[ -2  15 -33 -12 -16 -51   8 -27 -34   1  77  50  -2  -2  50 -16  41 -65
  21  16 -63  52  41  24  10 -36 -12 -25 -10  -6 -42  -3 -38 -11]
K_165
[-14  -3  47  28   3  11   2  -9   3  13  -7 -20  11  13 -30 -11  35   5
  -5 -28  15 -20   2  27  -1   2   3  32 -34  43 -14  -3  45 -33]
K_350
[ 11  12  53   0 -21   0  -3 -21 -52  19 -39 -46  16   4 -14  59  23  20
  19 -32  22 -51 -24  -8 -24  22 -11  12   3 -14   0  11  11  10]
K_411
[-45   8 -36  44   1  18  21  -4 -14 -20   9  26  50  36  21  27 -12  -1
 -24  -5 -16  21  -4 -26 -10  -3 -10  36   1   5 -32 -50  32  37]
K_707
[ -6  26 -65  17  23  27  15  19 -12 -22  24  46  30  11  37  -3 -14 -20
 -24  18 -23  26  24 -17   2 -33 -19  -6 -13  -7 -11 -21 -14  40]
K_430
[-27   9 -18  39   6  36  23 -12  -5 -24  18  30  56  32  10  36 -21   5
 -33  26  -5   1  -3 -19  -1   2 -24  42   4  15 -10 -35  29  35]
K_411
[ 22  10  50 -12 -31   9   8 -27 -55  37 -47 -42  16  -3 -30  50  19  21
   1  -6  27 -65 -15  -5 -18  24   3  40 -12 -18  -4  29  18 -16]
K_411
[114  69 -44 -73   4 -52  14 -29 -45 -17  40  80  -8 -12  75 -12  63 -80
  12  44 -63 -16  85  -9   5 -34  -4 -75 -42  19 -81  63 -74  73]
K_844
[ 10  31  38  -3 -12  -4  12  26  -2  -3  10  18   3  24 -11  -6  35 -17
   8  40  -7   3  40  36  -7 -23 -10 -19 -30  66 -31  23   5   3]
K_844
[ 40  15  -1 -19  15  15   0   9 -29   1  -3  -4 -12   7 -51  13   4 -17
 -11  26 -22  19   1 -16   2 -10   1 -21  18   4  -1  47  21  16]
K_350
[-41 -51  56  56   5  67 -11  -1   1  26 -64 -79   9  21 -94  60 -14  62
 -16 -53  49 -30 -91  -4 -26  41  -5  68  37  -9  52 -37  99 -51]
K_350
[ 45  39 -66 -42   9 -24  20  10 -29   5  55  46  -5 -24  50 -41 -60 -44
  17  68 -21  53  43  12  15 -17  -4 -14 -12  27 -42  47 -45  35]
K_411
[ 77  71 -32 -46   2 -26  20   6   1 -25  42  65   1 -13  37 -69  62 -63
  16  58 -53  16  83   1  15 -54  -9 -46 -67  40 -59  48 -34  49]
K_350
[-36 -83  36  15  -6  22 -14   1  27  57 -55 -90 -20  17 -53  13 -28  50
 -16 -50  87 -38 -61   7 -15  81   6  66   3   8  30 -29  56 -60]
K_844
[ 45  55 -15  -6  16  -5   2  35 -25  -7  -4  23  -7   1 -16  -9   9 -37
  16  45 -38  54  26   5 -24 -25   3 -53   1  19 -27  30  15  56]
K_707
[-10   6  25  16  25  26   9  -2 -15  13 -43 -12  -1  26 -69  36 -14  17
 -14  21 -14  25 -16 -14 -21   2   2   1  42   0  13  31  44   5]
K_350
[-14  -6  44  36  10  18 -14  19  -5  31 -46 -47  -3  12 -76  30  -3  18
  11   2  14  13 -43   5 -32  23   9   6  34  10  19  -5  71   2]
K_707
[ 21  19  29  17  23  36   2   8 -12   2 -42 -11  -4   2 -40  31   6   4
   8   2 -31  31 -11  16 -15  13  -8 -28  28  -1  17   2  26  51]
K_59
[ 38  49   8 -26   0 -41  -2   9   5 -11  53  51 -13  -8  26 -40  33 -42
  27  53 -42  17  79  32  23 -29   9 -64 -31  72 -39  57 -23  38]
K_59
[ 60  58 -17 -40   8  -4  11  46 -31 -30  51  33  17  19  -5  -2  23 -42
  10  74 -58  55  56   5 -24 -42 -12 -69  13  14 -20  67 -17  64]
K_411
[-16   7  43  23 -16  24   5   0 -13   5   2 -22 -12  18 -51   1  -6  22
  -6 -16  19  -5  -2  31 -18  19   7  31  -5  41  13  19  38  -2]
K_411
[  7  46 -40  10   5  16  25   8  -2 -33  -6  52  13   7  28  21  24 -22
 -33   5 -38   7  26 -39  14 -15 -10  15  -6  32 -28 -20  -9  37]
K_461
[ 42  44  -6 -24  -4  -9 -12  23 -26 -25 -17  26 -45  -4 -31  15  11 -46
  10  44 -38  36   8 -14   4 -17 -17 -64  -1  11 -11  43   3  25]
K_461
[  4  14  -9 -11 -13   3   9  10  14   5  -4   9 -22   2  -9 -22  45  -3
  -1 -13  -6  -1  28 -10   0  -1   6  -5 -41  47 -19   9  15   7]
K_461
[ 56  79 -30 -32  -5 -35  17  26  -3 -29  70  66  17  -9  49 -57  49 -57
  34  59 -55  36  91  21  -3 -60 -10 -70 -47  54 -70  38 -36  63]
K_707
[-18  -4  40  23 -20  21   7   6  10  28 -20 -27 -23   8 -44   1  51  21
  -3 -43  23 -15   6  15  -1  18   4   2 -31  59  -1 -15  40 -24]
K_461
[ 41  -1  36  -9   1  -6 -10 -34 -47  29 -32 -22  13 -24   3  43   7  -1
  27 -29   6 -50  -6   5 -18   9  -8   4 -10 -20 -13   4   5   6]
K_59
[ 45  18   9   5  10  36  -3   3  -6  17   0  -2 -21 -20 -44  25   1  -2
  -1  11 -35  25  12   5 -10   0  10 -39  24  28   9  28  28  38]
K_59
[ 43  79 -68  -2  14   7  36   5 -24 -42  62  72  50   2  53  10 -15 -28
  -9  53 -57  39  64 -16  10 -44 -20 -32  -3  38 -40  27 -32  77]
K_411
[  9  10  26  13   2 -15  -4  33  10  10  -7  -6  -2  17   5 -18  16 -16
  10  -1  27  -7  19  32 -20   8  -2  14 -33  62 -26 -10  17  -8]
K_844
[  4   0  51   6 -23  29  21   8  14  26 -32 -13 -11  12 -71  13  29  27
 -19  13  23 -15   8   2 -20   0  -7   8  -9  45   2  -4  39 -24]
K_461
[ 81  40 -62 -69  37 -29  20  19  -6  -2  90  67  -5 -30  61 -57  19 -59
   2  57 -41  38  77  23  21 -55  -5 -81  -5  46 -51  56 -80  48]
K_430
[  6  -9  38   3   3  20   5   3 -12  15  -7 -26   1  12 -47 -10  36  16
  -8 -19  25 -29   3  22   7   8   4  14 -23  27   8   8  34 -25]
K_350
[ 14  46 -34 -12 -13 -56  27  -2 -42 -10  71  61  23  -7  67 -12  53 -56
  35  25 -71  56  52  23  13 -46 -12 -61 -15  23 -54   0 -43  25]
K_707
[-44   6 -10   2 -21 -52   6  -7 -32 -20  49  27  18  36  32  10   8 -38
  17  -3 -27  38  29  19  -8 -21 -33   1  -1  -9 -38  -6 -15 -30]
K_165
[ 61  46  -6   3  20   4  -6  32 -14  -4  21  24 -24   0 -12 -15  -9 -46
   2  40 -40  68  41  21 -14 -19   9 -61  10  36 -17  25   3  64]
K_59
[ -3  42 -62  18 -10  36  22   2 -22 -14   1  38  -7   9  27  22   6 -17
 -23 -25 -42   8  29 -51   2  12 -10  15   0   3 -19 -24 -15  51]
K_461
[-85 -64  23  12 -28 -14   2 -29 -22  31   5 -39  -8  20 -28  31  13   5
  25 -47   3  19 -48  23   9  36 -39  36  12 -26  12 -38  30 -68]
K_165
[ 83  73 -44 -47 -18 -31  17 -20 -65  13  52  48  -2 -14  60  -5  42 -66
  18  38 -63   1  62 -18   8 -36  11 -33 -15  10 -78  61 -50  34]
K_350
[ 50  53  15 -27 -13 -19  15  16 -12 -10  40  32  10   2   1 -37  56 -31
  10  54 -20   8  62  24  -1 -44   5 -35 -53  62 -33  47  -4  37]
K_411
[-16  27 -11  26  -7  20  28   4 -32 -30 -16  28  37  26   1  42 -10  -6
 -29  19 -10  11  -3 -26   2  -5 -29  33  -5   3   0 -32  15  37]
K_411
[ 25  41 -72   9  27  26  30   8 -17 -41  40  65  34 -15  41  11 -42 -12
 -17  16 -53  33  45 -14  26 -29 -20  -8  11  17  -3 -12 -32  66]
K_59
[-41 -39 -10  15  -8  -8   0 -11 -12  11  59  13   9   3  35   8 -21 -10
  16 -11 -24  46   1  35  -4  -3  -4  -8  11   2  -8 -25   2 -25]
K_59
[ 45  35 -11 -43 -10 -29  -2  -3 -53  19  35  24  -3  -3  47  -2  40 -55
  11  26 -18 -17  31   5  -5 -31   2 -23 -20   8 -66  40 -37  16]
K_430
[-46  -7 -18  38  -2  32  10 -19 -11  -6 -15   5  23  36  -5  44 -35  18
 -38 -22  13  -8 -16 -40 -25   0 -25  31   8 -16  -9 -26  23  17]
K_430
[ 56  61   8 -17   1 -24  17   7  -6 -11  25  38  22   1   6 -36  55 -36
  13  47 -31  14  69  26 -12 -41   0 -54 -45  44 -58  35  -3  41]
K_707
[ 55  -2 -27 -53  37 -15  22   4   7  30   7  19 -21 -53  13 -43 -52 -23
  30  35 -15  44  24  24  23   8 -23 -20   3  29 -12  22 -39  33]
K_59
[-13  21  32   7  -3   1   9  34 -19  -1   6  -8   3  27  -7   3  46   2
  -7 -33  16  -2  14  27  -8 -21  -5  -6 -16  62 -24   7  10   5]
K_430
[ 14 -14  -5 -15  18  -9   7   6   4  55 -10 -20 -40 -37 -18 -19 -20   6
  -1 -21  25  -1  -8  14   3  16   5  14  13  33  13  18 -10 -29]
K_430
[ 15   7   5   1  -3  12   3   6   1  -1  10   1  -2  14 -33 -36  26   0
  -2  12  12 -16   9  12  10  -7   7  18 -36  31   1   8  36  -8]
K_350
[-33 -21 -16  27   1  14  19 -10  -7 -15 -32  17  17  39 -12  42 -30  17
 -36  -5  13  -6 -16 -28 -10  17 -22  39   4  -5  13 -40  22   4]
K_844
[ 21  -9 -15 -14  30  -2   8   5   2  42  -3 -12 -18 -15  -3 -12 -38  11
 -13  -1  29  13 -13  11 -11   3  14   7  31  31  -8  19  -8  -4]
K_430
[ 19 -23 -26   3  27  -9  -6   5   1  39  28 -19 -11 -42   4 -33 -59 -11
   3  -4  21  22  -4  30   9  25  13   8  16  12  -1  -4  -7 -27]
K_707
[ 31  -8 -57 -42  22 -17  10 -12  22  25  46  14 -10 -12  15 -47 -33 -23
  -3  34  -1  35  31   2  10   7  -4   1   8  14 -34  22 -24   9]
K_165
[ -9 -59  20  -4  11   0  -6  10   9  52 -35 -41 -29  -3 -43   2 -32  15
  -4 -10  60 -22 -42   5   0  46   2  55   5  36  21 -16  36 -37]
K_844
[ 64  36  -6 -47 -20 -37   9 -25 -62  15  -2  31 -10 -13  40  26  39 -40
  22  19 -24 -41  30  -9   1 -10  -6 -22 -23   2 -44  35 -44  17]
K_844
[  8  12  33   0 -13  -2  -2 -16 -71  18 -26 -30   5   3  -1  45  24   5
  -5 -63  15 -43 -12   9 -30 -11   3  18  -4 -21 -21  18  -8 -16]
K_430
[ 62  30 -18 -45 -29 -11  23 -27 -53  26   3   6   4  -3  15   8  37 -24
  19  -3 -15 -36  27 -25  -7   1 -17   7 -29  -8 -51  30 -13  10]
K_350
[-10  17 -21   2 -21 -45  20 -21 -25 -23  62  61  17 -15  59  -7  18 -47
  37  27 -78  59  33  37  25 -39 -31 -40 -21  -5 -16 -15 -38  -6]
K_59
[-10  18 -53  14  15  43  27 -16  -5 -23  -5  54   9   7  21  33 -48  -6
 -50  18 -19  20  14 -40   9  -7 -15  11   8  19 -34 -17  -4  32]
K_461
[  7  21  12   9   1  23  10  31  -2  -2 -37  -9 -20  21 -62  28  16   4
   4  10 -19  41 -18  -3 -17   7 -18 -28  28  18  14   1  36  15]
K_461
[ 49  10  18 -31 -14  -7  21 -30 -60  35 -20  -2   4   9   4  40  29 -13
   6 -21   3 -50  19   1 -28  12 -10  16 -19  12 -51  21  -6   9]
K_844
[-17   9  41  36 -18  21  -3  27   9  12 -10 -23   4  -2 -39  -7  38  15
  10 -19  22 -21  -8  26  -8   7   3  28 -24  53   5 -27  55 -11]
K_707
